-0.15, -0.25, 0.78, -1.90, -0.26, 0.00, 0.90, 2.33, 0.31, 0.51, 1.29, -0.14, -0.83, -1.10, 0.15, -2.33, -1.07, 1.15, -0.18, 2.11, -0.54, 0.42, 3.18, 1.04, -1.78, -1.23, -1.22, -1.27, -1.91, 0.06, 0.99, 0.30, -0.14, 2.25, -0.63, -0.81 => (84)
0.16, -0.29, -0.15, 2.36, -0.70, -0.33, -0.01, -0.37, -0.20, 0.18, -1.39, -0.37, 0.30, 0.29, -0.30, 0.28, -1.90, -1.70, 1.47, -2.50, -1.30, 0.46, 1.56, 1.42, -1.27, -0.63, 2.24, 0.58, -2.87, 0.76, 1.21, -1.67, 0.11, 1.60, 0.98, -0.84 => (69)
0.04, 0.24, 1.45, -0.94, 0.61, -1.33, -0.50, 5.68, 0.55, 0.79, 0.00, -0.25, -0.21, -1.80, 0.29, -1.33, -0.84, 1.47, -2.07, 2.56, -0.47, 0.24, 2.27, -0.07, -1.40, -1.51, -2.10, 0.20, 0.37, 0.61, 1.44, 0.03, -0.50, 1.93, 1.34, -1.42 => (84)
-0.42, 0.05, 0.65, -5.16, 0.58, 1.30, 0.26, 0.84, -0.31, -0.57, 1.44, 0.47, 0.50, -1.01, 0.80, -0.09, 1.71, 1.52, -1.55, 1.24, 1.02, -0.42, -1.19, -0.97, 0.01, -0.32, -1.36, -0.37, 3.24, -0.96, -1.91, 1.19, -0.48, -1.50, -0.98, 0.98 => (84)
0.01, 1.06, 1.82, 0.91, -0.62, 1.50, 1.03, 1.09, 1.03, 0.47, -0.18, 0.09, 1.55, -0.99, 0.68, 0.17, -0.57, -0.10, -1.63, -0.87, -0.20, 0.52, -0.20, -1.88, 0.45, -0.29, -1.16, -1.71, 2.87, -0.52, -1.73, 0.13, -1.91, -1.47, 0.65, 0.53 => (73)
0.24, 0.18, -0.23, 0.88, -0.20, -0.03, 0.29, -0.48, 0.15, 0.15, 0.15, -0.08, -0.28, 0.32, 0.22, -0.30, -0.33, -0.36, 0.45, 0.12, -0.17, 0.21, 0.71, 0.25, -0.07, -0.17, 0.09, -0.10, -0.83, 0.09, 0.23, 0.12, -0.02, 0.16, -0.13, -0.18 => (72)
-0.17, 0.37, -0.98, 2.55, -0.61, 0.20, -0.02, -2.84, -1.04, 0.35, 0.51, 0.45, -0.39, 2.35, 0.14, 0.52, 0.71, -1.77, 0.56, 2.38, -1.78, 0.02, -0.03, -1.92, 1.44, 0.51, 0.52, 0.71, -1.26, -0.10, -1.75, 0.95, -0.44, -1.34, -0.83, 1.95 => (69)
-0.23, -0.48, 0.29, -1.53, -0.34, -0.74, -1.50, 2.30, -0.95, 0.41, 0.40, 0.08, 0.12, -0.54, 0.14, -0.46, -0.26, 0.64, 0.03, 1.95, -1.19, 0.03, 1.50, 0.46, -1.31, -1.16, -0.17, 0.16, -1.29, 0.48, 0.94, -0.10, 0.40, 1.30, 0.73, -0.45 => (67)
-0.19, 0.21, 0.02, -1.95, -0.15, 1.15, 0.38, -0.49, -0.75, -0.25, -0.01, 0.32, 0.53, -0.30, 0.15, -0.16, 0.14, 0.09, 0.15, -1.10, -0.17, -0.01, 0.47, -0.84, 0.15, -0.11, 0.47, -0.03, 0.27, 0.02, -2.05, 0.32, -0.69, -0.42, -0.64, 1.26 => (73)
0.00, -0.62, 0.55, -2.39, 0.10, 0.88, 0.16, -0.81, 0.03, -0.48, -0.66, -0.03, 0.77, -0.84, -0.05, 0.86, 0.33, 0.74, 0.60, -3.62, 1.32, 0.21, -1.19, 2.29, -1.11, -0.35, 1.36, -0.46, 0.95, 0.16, 0.52, -1.21, 0.40, -0.49, 0.38, -0.52 => (67)
0.53, -0.64, 0.09, 1.83, 1.17, -2.62, -0.86, 4.10, 2.50, -0.19, -0.50, -1.28, -0.89, -2.71, -1.34, -1.39, -0.94, 1.94, -0.78, -1.74, 2.94, 0.15, 0.06, 3.06, -1.06, 0.28, -1.67, -0.79, 0.20, 0.37, 4.95, -0.85, 1.67, 1.86, 1.62, -4.00 => (75)
-0.36, 0.19, 0.53, -2.67, -0.43, 1.50, 0.45, -1.09, -0.37, -0.74, -0.96, 0.01, 1.41, -0.96, 0.38, 0.00, -0.40, -0.08, 0.52, -4.38, 0.39, -0.41, 0.57, 0.22, 0.04, -0.24, 1.34, -0.10, 0.93, -0.11, -2.27, -0.31, -0.79, -0.40, -0.70, 0.68 => (73)
-0.18, 0.42, 0.81, -1.24, 0.13, 0.90, 0.49, -0.05, -0.31, 0.07, 0.19, 0.81, 0.56, 0.13, 0.44, 1.04, 0.99, 0.05, -1.15, 0.52, 0.21, -0.03, -1.62, -0.79, 0.20, -0.18, -0.39, -0.36, 2.11, -0.40, -0.84, 0.20, -0.62, -1.58, 0.06, 0.83 => (73)
0.16, -0.06, -0.56, -0.12, -0.32, 0.64, 0.78, -1.49, 0.63, -0.88, 0.36, -0.15, -0.30, 0.22, -0.26, -0.60, 0.10, -0.13, 0.44, -0.61, 0.99, 0.12, -0.11, 0.52, -0.13, 0.56, -0.24, -1.07, -0.48, -0.35, -0.01, 0.46, -0.06, -0.25, -0.66, -0.06 => (72)
-0.16, -0.15, 0.26, -1.17, -0.78, 0.95, 1.10, -1.14, 0.35, -0.11, -0.03, -0.03, -0.25, -0.39, -0.19, -0.89, -0.58, -0.01, 1.12, -1.68, -0.02, 0.16, 0.91, 1.21, -0.84, 0.12, 0.68, -1.01, -1.08, -0.06, -0.19, -0.05, -0.16, 0.44, -0.40, -0.08 => (72)
0.02, -0.24, -0.54, -3.28, 1.37, -2.00, -2.42, 5.27, -0.32, -0.44, -0.44, -0.66, 0.00, -2.93, -0.08, -1.05, -0.03, 1.91, -0.93, 0.05, 1.26, -0.53, 1.89, -0.27, -0.21, -0.68, -0.92, 2.36, 1.25, 0.94, 0.90, -0.06, 0.92, 1.98, 0.77, -1.52 => (84)
-0.16, 0.98, 0.27, -0.71, -0.42, 1.64, 0.39, -1.09, 0.16, -0.51, -0.37, 0.42, 1.05, -0.44, -0.61, -0.10, -0.13, -0.40, -0.27, -1.62, -0.23, -0.05, 0.38, -2.41, 1.48, 0.46, -0.43, -0.23, 1.44, -0.26, -3.16, 1.11, -1.38, -1.04, -0.91, 1.61 => (84)
-0.19, -0.80, -1.72, -6.37, 1.13, -0.54, -0.67, 0.98, 0.68, -1.15, 1.30, -0.93, -1.88, -2.21, -0.97, -3.31, 0.76, 2.73, 1.05, -1.02, 3.13, -0.74, 1.94, 2.58, -0.84, 0.22, -1.00, -0.28, -1.13, 0.10, 0.90, 1.39, 1.78, 1.91, -2.19, -1.30 => (84)
0.17, 0.01, -1.35, 1.04, 0.42, -0.91, -1.19, 0.00, 0.77, -0.69, -1.25, -0.66, -0.13, -1.10, -0.87, -0.65, -0.45, -0.58, 0.88, -3.68, 1.61, -0.07, 0.62, 0.30, 1.21, 1.19, 0.35, 0.90, -0.58, 0.44, 0.09, 0.14, 0.64, 0.47, -0.26, -0.91 => (84)
-0.02, 0.56, -0.33, -0.16, 0.76, -0.50, -0.75, 1.01, 0.59, 0.24, 0.15, -0.66, -0.09, -0.44, 0.16, -0.10, 0.58, 0.34, -1.15, 1.34, 0.21, -0.30, -0.20, -1.52, 1.36, 0.49, -1.30, 0.85, 1.03, -0.10, -0.88, 0.72, -0.11, -0.28, 0.16, 0.26 => (71)
-0.05, 0.13, -0.20, 1.10, 0.05, -0.20, 0.28, -0.54, 0.70, 0.09, 0.63, 0.03, 0.05, 0.45, -0.06, -0.20, 0.51, 0.01, -0.59, 1.01, 0.51, -0.16, -1.12, -0.69, 0.83, 0.68, -1.17, -0.38, 0.36, -0.15, -0.29, 0.64, -0.04, -0.89, -0.28, 0.49 => (71)
-0.17, -0.39, 0.16, -3.20, -0.53, 1.19, 1.07, -1.32, -0.25, -0.07, 1.24, 0.36, -0.17, -0.52, -0.11, -0.95, -0.21, 0.34, 1.07, -0.95, -0.23, 0.01, 1.48, 1.31, -1.30, -0.44, 0.63, -0.81, -1.24, -0.10, -0.72, -0.08, -0.05, 0.39, -0.77, 0.55 => (72)
-0.08, 0.05, 0.27, -2.95, 0.21, 0.41, -0.03, 1.66, -0.29, -0.15, 0.39, 0.24, 0.13, -1.03, 0.34, -0.46, 0.32, 0.82, -0.81, 0.52, 0.35, -0.19, 0.61, -0.68, -0.11, -0.85, -0.89, -0.10, 1.27, -0.03, -1.24, 0.55, -0.31, -0.03, -0.21, 0.39 => (60)
-0.20, -0.59, 1.05, 0.19, -1.45, 2.63, 2.21, -4.13, 0.10, -0.36, -0.86, 0.46, 1.02, 0.66, 0.09, 1.01, -1.19, -1.16, 2.23, -5.95, -0.29, 0.44, -0.14, 3.31, -2.36, -0.68, 3.28, -2.11, -1.44, -0.23, 0.12, -1.88, -0.56, -0.08, 0.12, 0.01 => (68)
0.15, 0.37, 0.28, -3.01, 0.02, 1.23, 0.84, -1.08, -0.26, -0.57, 1.07, 0.37, 0.25, 0.10, 0.59, 0.04, 1.46, 0.34, -0.80, 1.33, 0.24, -0.09, -1.06, -0.82, 0.29, 0.12, -0.63, -0.66, 1.50, -0.59, -1.51, 1.20, -0.50, -1.50, -1.00, 1.42 => (73)
-0.29, 0.20, -0.02, 1.36, -0.71, 0.03, 0.26, 0.27, -0.16, 0.77, 1.23, 0.24, -1.20, 1.00, -0.03, -1.73, -1.06, -0.40, 0.24, 3.89, -1.74, 0.40, 2.37, -0.56, -0.53, -0.61, -1.07, -0.61, -3.37, -0.07, 0.42, 0.68, -0.21, 1.47, -0.55, 0.11 => (69)
-0.26, -0.75, -0.16, -0.46, -0.73, 0.00, 1.01, -0.77, -1.56, 0.85, 1.75, 0.64, -1.47, 1.75, 0.28, -0.73, 0.12, -0.56, 0.51, 5.20, -2.42, 0.41, 0.89, 0.80, -1.53, -1.30, 0.31, -0.55, -3.61, 0.07, 1.04, 0.04, -0.09, 0.85, -0.37, 0.85 => (67)
-0.12, -0.20, 0.43, -1.60, -0.32, 0.78, 0.99, -1.42, -0.62, -0.18, 1.49, 0.43, -0.27, 0.84, 0.22, 0.01, 0.95, 0.06, -0.15, 2.42, -0.52, 0.00, -0.62, 0.22, -0.56, -0.37, -0.16, -0.81, -0.34, -0.74, -0.50, 0.13, -0.15, -0.73, -0.55, 1.06 => (68)

-0.68, -0.88, -1.19, -0.35, -1.50, -0.16, -0.30, -1.44, -1.05, -1.15, 0.62, -0.56, -0.97, -0.05, 0.35, -0.11, 1.66, 0.53, -1.71, 1.40, -0.26, -0.32, 0.19, 1.04, -1.52, 0.21, 0.67, -0.45, -0.29, -0.57, 0.03, 0.60, 1.17, 0.81, 2.15, 1.14 => <94>
-0.13, -0.80, -0.67, 0.26, -0.07, 0.10, 1.70, -1.34, 0.06, -0.85, 0.17, 0.28, 0.04, 0.05, 0.61, 0.16, 1.04, -0.04, -0.76, 0.70, -0.05, -0.81, 0.04, 0.92, -0.65, -0.11, 0.79, -1.04, 0.57, -0.87, -1.46, -0.53, 0.33, 0.64, 2.17, 0.74 => <94>
0.13, -0.63, 0.63, -0.49, -0.08, -0.76, -1.17, 1.20, 0.45, 0.83, -0.50, -0.93, -1.97, 1.25, 0.22, -0.14, -1.63, 1.17, -1.15, -0.43, -0.32, 0.54, 0.58, -0.28, -1.25, 0.95, -0.67, 0.13, -0.77, -0.41, 0.88, 1.83, 1.59, 0.42, 0.45, 0.04 => <73>
0.28, 0.89, 0.23, -0.77, 0.39, 0.47, -0.56, 0.55, -0.54, 0.37, 0.37, 0.35, 2.46, 0.27, -0.46, -0.19, -0.05, -0.06, 1.15, -1.10, 0.52, 0.93, -0.46, -0.38, 0.91, -0.51, -0.41, 0.89, 0.06, 0.87, 0.64, -1.55, -1.11, -0.75, -2.79, -0.96 => <92>
-0.63, -0.92, -0.42, 0.11, -0.65, -0.49, -0.28, -0.88, -0.02, -0.48, 0.21, -1.04, -1.86, 0.05, 0.24, 0.27, 0.03, 0.61, -1.43, 0.62, -0.58, -0.34, 0.60, 0.25, -1.19, 0.80, 0.22, -0.40, -0.48, -0.65, 0.13, 1.72, 1.29, 0.66, 2.13, 0.57 => <91>
-0.82, 1.01, -0.24, 0.54, -0.67, 0.86, -1.25, -1.11, -0.84, -1.67, 0.29, 0.21, 0.26, -1.46, 0.11, 0.26, 0.99, -1.01, 0.90, 0.46, 0.10, 0.25, -0.57, 0.57, 1.04, -0.17, 0.58, 0.26, 0.18, 0.90, 1.33, -0.49, -1.47, -0.15, 0.26, 0.81 => <84>
-1.72, -0.14, -0.85, -1.35, -2.42, -0.55, -3.34, -0.49, -1.27, -1.06, 1.51, -1.84, -1.28, 0.54, -0.44, 0.03, 0.45, 1.32, -1.74, 0.86, -0.43, 1.42, 0.02, 0.07, -1.24, 0.87, -0.48, 1.09, -1.56, 0.77, 2.75, 1.75, 1.06, -0.03, 0.05, 0.79 => <91>
-0.91, 0.64, -1.87, -0.19, -1.65, -0.23, -1.23, -1.09, -0.71, -0.21, 1.31, -1.51, 0.06, -0.77, -1.29, 0.53, 1.68, -0.48, 0.74, 1.05, -0.46, 0.16, -0.19, -1.13, 0.87, -0.66, 0.25, 1.78, -0.15, -0.21, 0.16, 1.31, -0.18, -0.48, -1.86, -0.41 => <85>
-0.46, 1.08, 0.17, -0.67, -0.45, 0.27, -1.89, 0.25, -0.92, -0.26, 0.66, -0.37, 0.96, -0.36, -0.52, 0.10, -0.23, 0.06, 0.84, -0.32, 0.10, 1.00, -0.07, -0.24, 0.80, -0.01, -0.33, 0.92, -0.52, 1.28, 1.66, -0.42, -1.05, -0.77, -1.60, -0.19 => <85>
-1.23, 1.00, -1.21, -0.37, -1.31, 0.23, -1.48, -1.82, -1.34, -1.46, 2.01, -0.99, 1.13, -0.97, -0.58, 0.63, 1.56, -0.18, 0.98, 0.70, -0.12, 0.77, -0.47, 0.12, 0.97, -0.33, 0.35, 1.09, -0.34, 0.71, 1.11, -0.54, -1.24, -0.82, -0.35, -0.05 => <84>
-0.90, 0.46, -0.44, 0.54, -0.72, 0.53, -0.81, -1.20, -0.35, -1.07, 0.26, 0.07, -0.50, -1.58, 0.02, 0.33, 1.00, -0.41, 0.27, 0.73, -0.22, -0.12, -0.35, 0.28, 0.46, -0.08, 0.62, 0.05, -0.02, 0.27, 0.78, 0.57, -0.52, 0.01, 0.79, 0.81 => <84>
-0.80, -0.61, -1.18, -0.63, -1.82, -0.45, -1.35, -0.80, -0.51, -0.80, 0.77, -1.16, -1.10, 0.08, -0.09, 0.16, 1.33, 0.64, -1.31, 1.02, -0.53, 0.13, 0.11, 0.37, -1.20, 0.35, -0.10, 0.47, -0.71, -0.27, 0.78, 1.52, 1.31, 0.36, 0.86, 0.73 => <91>
